Below is a small trained network, with its code and all its weights. Each question gives an input and a class and asks what happens when units are switched off, that is, made to give their printed mean instead of their output.

import numpy as np


def w(rows, s, z=0):
    codes = np.array(rows[::2]) - 128.0
    scale = np.full(codes.shape[1], s)
    scale[-1] = z or s
    return codes * scale


def f(y):
    return y / 2 * (1 + np.tanh(0.7978845608 * (y + 0.044715 * y**3)))


def log_softmax(a):
    a = a - a.max(-1, keepdims=True)
    return a - np.log(np.exp(a).sum(-1, keepdims=True))


def net(x, mask):
    res = np.array(x, float).reshape(1, 4) / 4 @ E
    y = f(res @ A[0][:, :-1].T + A[0][:, -1])
    res = res + np.where(mask, y, B[0][:, -1]) @ B[0][:, :-1]
    return log_softmax(res[-1] @ U[:, :-1].T + U[:, -1])


A, B = {}, {}
E = w([
[111,216,171,18,144,63],'x0',
[217,75,43,76,54,111],'x1',
[147,129,137,126,140,134],'x2',
[151,133,254,185,75,63],'x3',
],0.011)
A[0] = w([
[97,95,156,251,203,190,198],'N1',
[43,224,111,87,191,136,254],'N2',
[80,203,199,97,189,104,126],'N3',
[152,92,118,2,96,76,55],'N4',
[111,90,42,114,122,151,200],'N5',
[216,67,128,183,50,132,94],'N6',
[156,127,192,212,75,67,201],'N7',
[146,87,50,142,143,189,180],'N8',
[181,57,100,170,46,181,128],'N9',
[44,85,125,231,176,181,208],'N10',
[184,126,118,47,65,36,89],'N11',
[108,74,69,73,146,194,203],'N12',
[106,154,224,165,132,35,139],'N13',
[169,148,104,35,145,55,94],'N14',
[111,168,107,138,196,175,147],'N15',
[163,118,99,160,90,143,101],'N16',
],0.0098,0.0043)
B[0] = w([
[169,245,102,186,110,154,238],'N1',
[108,119,88,93,208,179,248],'N2',
[110,97,138,107,175,70,235],'N3',
[162,184,102,167,132,151,191],'N4',
[179,97,108,121,158,117,205],'N5',
[47,93,179,129,111,132,202],'N6',
[141,138,162,187,79,95,228],'N7',
[168,60,95,140,155,79,214],'N8',
[92,55,178,118,125,104,213],'N9',
[173,173,96,170,128,165,233],'N10',
[162,170,117,211,70,137,203],'N11',
[158,105,81,121,179,114,214],'N12',
[140,101,179,165,171,41,238],'N13',
[113,179,92,149,122,144,193],'N14',
[109,184,125,114,146,176,179],'N15',
[112,74,132,119,120,131,158],'N16',
],0.012,0.013)
U = w([
[215,199,42,170,146,216,252],'0',
[187,75,142,156,226,27,176],'1',
[173,254,170,207,56,106,150],'2',
[84,66,193,158,37,128,30],'3',
[38,154,103,67,230,186,50],'4',
],0.0097,0.0025)

Each question gives the input, the list of numbers given to net, and the class t.
The units are the neurons (one row each of A and B). Each row of codes is followed by its name. A weight is (code - 128) times the scale printed after its matrix; where a second scale follows, it is the last column's (A, B and U).
mask holds one flag per neuron, in row order. A switched-off neuron (its flag False) gives its mean, the last column of its row in B, instead of its output. The means were averaged over made-up inputs and are rounded, as every weight is.
A unit's drop is (log p(t) with every unit on - log p(t) with that unit switched off) / (log p(t) with every unit on - log p(t) with every unit switched off).
The circuit of an input: a set's keep is (log p(t) with only the set's units on - log p(t) with every unit switched off) / (log p(t) with every unit on - log p(t) with every unit switched off). Starting from the 12 units with the biggest drops (on a tie, the unit counted first), units are removed one at a time, each time the one whose removal leaves the highest keep (on an exact tie, the one counted first), for as long as the keep stays at least 0.8.
circuit, biggest first: the units of the circuit, biggest drop first
unit that matters most: the unit with the biggest drop
top k neurons: the k neurons with the biggest drops, biggest first
drop of u: that unit's drop, to one decimal
input [6,4,0,0], class 0: unit that matters most => N7
input [-6,1,8,1], class 3: circuit, biggest first => N9, N6, N13
input [0,-6,-5,0], class 0: circuit, biggest first => N1, N2
input [0,-7,0,-4], class 0: top 2 neurons => N1, N10
input [4,5,-8,-1], class 0: top 2 neurons => N7, N13
input [0,8,1,6], class 3: top 4 neurons => N6, N1, N9, N10
input [3,0,-6,-8], class 4: top 4 neurons => N1, N10, N2, N11
input [-8,5,1,0], class 1: top 3 neurons => N8, N5, N12
input [0,7,2,7], class 3: top 3 neurons => N6, N1, N9
input [7,-5,-3,0], class 4: top 2 neurons => N2, N8
input [0,2,3,-8], class 1: top 4 neurons => N1, N8, N10, N11
input [3,0,0,-3], class 4: top 2 neurons => N1, N10
input [-4,1,2,-5], class 1: top 2 neurons => N8, N9
input [5,2,-6,1], class 2: unit that matters most => N12
input [-2,-3,8,1], class 2: top 2 neurons => N2, N12
input [-4,6,-4,2], class 3: drop of N6 => 0.1
input [-8,8,-8,5], class 3: drop of N16 => 0.0
input [0,-4,3,-2], class 0: drop of N10 => 0.2
